Below are the code and all the weights of a small trained network. Each question names an input and a class and asks about switching units off, where a switched-off unit gives its printed mean instead of its output.

import numpy as np


def w(rows, s, z=0):
    codes = np.array(rows[::2]) - 128.0
    scale = np.full(codes.shape[1], s)
    scale[-1] = z or s
    return codes * scale


def f(y):
    return np.maximum(y, 0)


def log_softmax(a):
    a = a - a.max(-1, keepdims=True)
    return a - np.log(np.exp(a).sum(-1, keepdims=True))


def net(x, mask):
    res = np.array(x, float).reshape(1, 4) / 4 @ E
    y = f(res @ A[0][:, :-1].T + A[0][:, -1])
    res = res + np.where(mask, y, B[0][:, -1]) @ B[0][:, :-1]
    return log_softmax(res[-1] @ U[:, :-1].T + U[:, -1])


A, B = {}, {}
E = w([
[203,158,220,117,149,133],'x0',
[66,41,184,84,177,173],'x1',
[102,176,145,255,167,201],'x2',
[141,147,86,127,249,83],'x3',
],0.0099)
A[0] = w([
[162,206,107,143,98,67,50],'N1',
[115,178,100,174,173,237,125],'N2',
[147,213,78,157,127,92,138],'N3',
[167,117,124,93,108,87,34],'N4',
[125,97,161,146,44,124,122],'N5',
[124,196,187,97,179,94,103],'N6',
[227,137,182,107,128,194,88],'N7',
[134,57,73,53,117,111,122],'N8',
[201,140,235,126,165,91,109],'N9',
[169,73,134,94,100,69,88],'N10',
[42,132,191,141,170,189,128],'N11',
[69,181,177,151,40,181,145],'N12',
[109,169,134,172,121,223,20],'N13',
[135,180,98,191,131,154,90],'N14',
[124,140,154,88,37,154,122],'N15',
[124,156,152,134,208,32,110],'N16',
[73,21,185,102,194,134,82],'N17',
[63,131,50,124,146,102,53],'N18',
[158,118,206,148,95,108,95],'N19',
[114,148,157,196,142,150,3],'N20',
[184,119,79,139,253,77,77],'N21',
[175,155,64,189,74,90,41],'N22',
[138,123,164,148,28,149,167],'N23',
[79,114,135,86,209,138,112],'N24',
[101,147,143,71,112,77,109],'N25',
[80,108,85,140,74,142,87],'N26',
[117,162,104,117,200,128,34],'N27',
[202,176,187,83,138,161,107],'N28',
[134,116,169,121,66,173,29],'N29',
[95,151,144,23,103,39,88],'N30',
[124,138,163,129,83,139,56],'N31',
[160,116,117,82,101,99,26],'N32',
[168,94,133,50,112,80,96],'N33',
[55,89,60,143,106,73,101],'N34',
[50,130,46,133,124,147,150],'N35',
[110,198,117,120,180,85,84],'N36',
[119,141,96,128,186,98,130],'N37',
[190,201,78,140,117,119,45],'N38',
[78,135,148,174,174,187,133],'N39',
],0.011,0.0058)
B[0] = w([
[104,94,145,111,54,91,193],'N1',
[163,191,151,149,170,119,232],'N2',
[160,126,148,80,68,95,216],'N3',
[129,107,185,177,153,112,164],'N4',
[65,119,129,64,182,118,194],'N5',
[117,93,71,151,136,182,190],'N6',
[146,69,69,169,112,142,203],'N7',
[179,181,182,166,143,118,227],'N8',
[151,76,62,196,96,214,233],'N9',
[155,167,171,172,169,113,198],'N10',
[175,158,167,111,46,80,226],'N11',
[85,127,112,71,191,104,220],'N12',
[140,128,187,157,166,107,186],'N13',
[165,172,179,156,123,110,195],'N14',
[75,137,112,75,175,117,205],'N15',
[49,108,105,75,160,124,217],'N16',
[132,104,158,86,2,76,254],'N17',
[123,61,115,167,138,196,179],'N18',
[118,65,69,156,137,170,179],'N19',
[133,138,183,198,165,101,170],'N20',
[46,129,100,104,164,110,246],'N21',
[110,124,134,139,58,87,192],'N22',
[73,141,103,58,158,127,221],'N23',
[114,122,112,88,80,79,215],'N24',
[171,156,167,167,163,122,181],'N25',
[116,54,90,165,131,207,172],'N26',
[48,91,147,120,166,103,171],'N27',
[150,87,86,180,104,207,210],'N28',
[53,122,126,113,145,122,170],'N29',
[149,197,170,186,181,107,228],'N30',
[65,115,127,106,151,144,153],'N31',
[90,155,176,201,132,130,164],'N32',
[154,170,172,163,141,126,224],'N33',
[177,43,100,188,144,158,194],'N34',
[210,56,102,169,134,199,206],'N35',
[65,129,105,99,135,122,181],'N36',
[73,103,112,55,173,141,193],'N37',
[113,97,143,111,80,78,190],'N38',
[172,202,140,154,152,92,217],'N39',
],0.0081,0.0097)
U = w([
[172,189,171,164,174,110,102],'0',
[62,120,88,66,186,123,97],'1',
[170,64,62,169,116,201,92],'2',
[144,129,146,91,3,69,89],'3',
[191,161,86,69,129,141,252],'4',
],0.018,0.019)

Each question gives the input, the list of numbers given to net, and the class t.
The units are the neurons (one row each of A and B). Each row of codes is followed by its name. A weight is (code - 128) times the scale printed after its matrix; where a second scale follows, it is the last column's (A, B and U).
mask holds one flag per neuron, in row order. A switched-off neuron (its flag False) gives its mean, the last column of its row in B, instead of its output. The means were averaged over made-up inputs and are rounded, as every weight is.
A unit's drop is (log p(t) with every unit on - log p(t) with that unit switched off) / (log p(t) with every unit on - log p(t) with every unit switched off).
The circuit of an input: a set's keep is (log p(t) with only the set's units on - log p(t) with every unit switched off) / (log p(t) with every unit on - log p(t) with every unit switched off). Starting from the 12 units with the biggest drops (on a tie, the unit counted first), units are removed one at a time, each time the one whose removal leaves the highest keep (on an exact tie, the one counted first), for as long as the keep stays at least 0.8.
units of the circuit, in order: the units of the circuit, biggest drop first
unit that matters most: the unit with the biggest drop
top k neurons: the k neurons with the biggest drops, biggest first
drop when u is switched off: that unit's drop, to one decimal
input [6,-4,1,-6], class 1: units of the circuit, in order	N23; N12
input [8,-4,-2,6], class 2: units of the circuit, in order	N9
input [-7,5,-8,-3], class 0: units of the circuit, in order	N8; N30
input [5,-3,4,-5], class 1: units of the circuit, in order	N12; N23
input [-8,6,-6,-4], class 2: top 2 neurons	N34; N26
input [6,-7,-7,2], class 0: top 2 neurons	N30; N17
input [-7,-6,6,5], class 2: top 3 neurons	N35; N18; N34
input [8,5,-7,-4], class 2: top 3 neurons	N9; N28; N7
input [0,7,7,-3], class 0: top 4 neurons	N39; N2; N13; N20
input [1,8,4,7], class 3: top 3 neurons	N17; N11; N24
input [7,-4,6,2], class 2: top 3 neurons	N9; N28; N7
input [2,5,3,-4], class 3: top 3 neurons	N11; N17; N21
input [5,7,6,-7], class 1: top 4 neurons	N12; N23; N29; N5
input [-7,3,-6,6], class 2: units of the circuit, in order	N34
input [-4,6,6,4], class 0: top 2 neurons	N2; N39
input [-4,-1,-6,6], class 0: top 2 neurons	N8; N30
input [-2,8,4,7], class 3: top 2 neurons	N17; N11
input [-3,8,8,-5], class 0: top 3 neurons	N39; N2; N13
input [-2,-3,-1,-6], class 1: drop when N23 is switched off	0.0
input [8,-8,-6,-8], class 1: drop when N23 is switched off	0.3
input [6,-8,-8,-3], class 0: unit that matters most	N30
input [0,-5,5,-6], class 1: drop when N23 is switched off	0.2
